[[-37.6  17.1 -15.2 -28.1   3.9  23.1 -30.0  -0.7  -3.7 -36.1  -6.0]
 [  5.4 -26.3  -6.7   4.0  15.5  -4.4  11.7 -32.5 -22.9   8.4 -11.5]
 [  8.0 -24.4 -21.1  -3.6  28.5 -10.3  35.1 -44.7 -14.1   0.5 -27.4]
 [  1.4 -20.4   4.6  -0.3 -22.2   2.9  -0.5 -24.5  -8.3  -5.0 -18.3]
 [  3.0  24.3  10.1   7.4 -37.2 -12.5 -12.9  37.8 -14.1 -18.7  28.8]
 [ 36.7 -23.4  34.5  20.4 -11.7 -16.6   3.4   4.7  30.5  34.0 -26.7]] Answer: -3.7

[[-46.2  19.8 -36.1  -2.2 -11.2 -14.6]
 [-23.6   7.7   0.8  46.7 -30.2  21.9]
 [-43.2  20.5 -23.9  28.5 -19.9   9.8]
 [-39.0  17.3 -34.9 -16.6  -8.9 -28.1]
 [-26.9  15.0 -28.8 -27.9  -7.6 -39.6]
 [-47.4  21.7 -32.4  13.6 -15.0  -1.4]
 [-11.2  14.3 -19.0 -35.1  -6.9 -47.1]] Answer: -2.2

[[-18.0 -30.7  -9.6  -3.7 -31.8   6.7  17.4   3.4  -4.2 -28.9  16.4 -14.1
    2.2 -10.2  34.7]
 [ 14.5   9.3  13.6  14.9   8.7 -20.8 -21.4 -21.7  13.0   7.2 -20.9  14.1
  -22.3  15.5  -9.3]
 [-44.9 -39.4 -43.6 -41.8 -33.3  42.7  44.1  42.1 -39.7 -37.8  46.2 -46.0
   49.0 -43.1  33.7]
 [ 13.6  18.1   8.8   5.9  18.7  -1.0  -5.2   0.0   3.9  17.7  -5.4  10.4
    4.0   7.2 -20.1]
 [  1.4   8.6  -5.8 -12.6  10.5  -0.1   0.5   6.8  -9.2  11.3  -1.4  -0.5
    7.8  -5.2 -13.2]] Answer: 2.2

[[ 13.9   8.5  -6.1 -19.4 -18.3   4.4 -13.1  43.9  10.5  13.1 -19.4   1.5
   -0.3  12.8]
 [ 10.7  13.7  -5.7 -14.2 -14.2   2.2 -12.3  37.1   7.9  11.5 -13.4   3.6
   -5.4   9.1]
 [-16.4  -8.7   3.8  11.0  10.7  -9.0   9.0 -33.6  -9.1 -15.4  20.0  -2.0
   -4.4 -10.2]
 [  2.0  -1.5  -4.0  10.9   8.9  -1.7  -4.1  10.0   2.5   3.3   5.6   8.7
   -2.3   2.0]
 [  8.9   5.1   2.2 -21.7 -16.5   9.9  -9.3  21.6   8.8   8.6 -20.4  -6.9
    5.4  12.8]
 [-12.6 -11.6   4.5  14.9  20.1  -7.0  10.3 -40.6  -6.6 -13.3  13.8  -5.9
    3.2 -10.5]
 [ -5.7  -1.3  -2.4  15.2  17.4 -12.3   4.7 -14.4  -2.7  -6.3  11.3   1.1
   -0.6  -9.3]
 [ -3.8  -3.9  -3.4  23.4  17.9  -8.3   6.8 -16.6  -0.5  -5.0  12.3   4.5
   -1.4 -10.1]
 [ 11.3  11.3  -2.4 -14.4 -13.4   8.3 -14.6  33.5   9.7  13.1 -16.7   2.5
   -1.8  13.1]
 [ 12.6   8.3  -8.3 -11.2 -12.6  -1.0  -8.0  38.2   8.6  10.6 -13.9   3.0
   -1.3   6.5]
 [-16.3 -12.7   5.2  15.9  11.7  -6.1   9.9 -37.3  -8.0 -15.2  20.4  -0.6
   -0.2  -9.4]
 [  0.7 -11.2  -8.2  13.8  11.3 -12.2   6.7   1.6   1.1  -3.9   6.5   3.0
    3.1  -7.5]] Answer: 1.5

[[-25.5  29.9 -18.0 -23.2 -32.1 -23.9 -29.0  27.7 -26.6 -15.2 -31.7]
 [ -7.5  17.5  -8.7  -8.1   2.6  -8.9  -1.9  18.5  -5.5 -11.2  -3.7]
 [ 45.8 -34.4  46.9  50.7  50.3  43.9  48.3 -33.8  53.8  47.0  53.0]
 [ 29.6 -15.7  21.9  28.3  46.3  26.4  38.6 -15.3  35.1  18.3  40.0]
 [ -7.1  16.9  -6.0  -7.6  -0.5  -8.6  -3.8  15.6  -6.0  -7.8  -4.8]
 [  8.8   6.3  -9.0  -1.5  29.0   5.4  20.6  -6.7   5.2  -7.9  11.8]
 [  6.8   1.6  15.2  13.8  -3.3   7.4   1.7   3.2  10.7  20.0   4.6]] Answer: -26.6

[[ 37.7  -9.9  -5.3 -33.5 -26.6 -16.4 -19.6  12.3 -46.7  16.1  -5.8 -31.4
  -29.7]
 [ 41.7 -28.0 -22.5   4.7  -9.3  39.6  45.2 -50.3 -43.5 -35.1 -50.6  13.3
   25.4]
 [ 44.9  -1.7 -17.3  38.3 -18.8 -32.7 -44.1  -8.5  31.0 -25.5  -3.4  -9.7
   11.2]
 [ 40.7 -28.8 -12.1 -42.9  14.5  -2.3   7.9  27.7 -29.4   4.2 -37.4  35.6
   30.1]
 [-14.4 -47.2  43.0 -23.7  18.1  24.7  37.9  32.0 -47.0  13.5  30.9 -50.2
   23.2]] Answer: -5.8
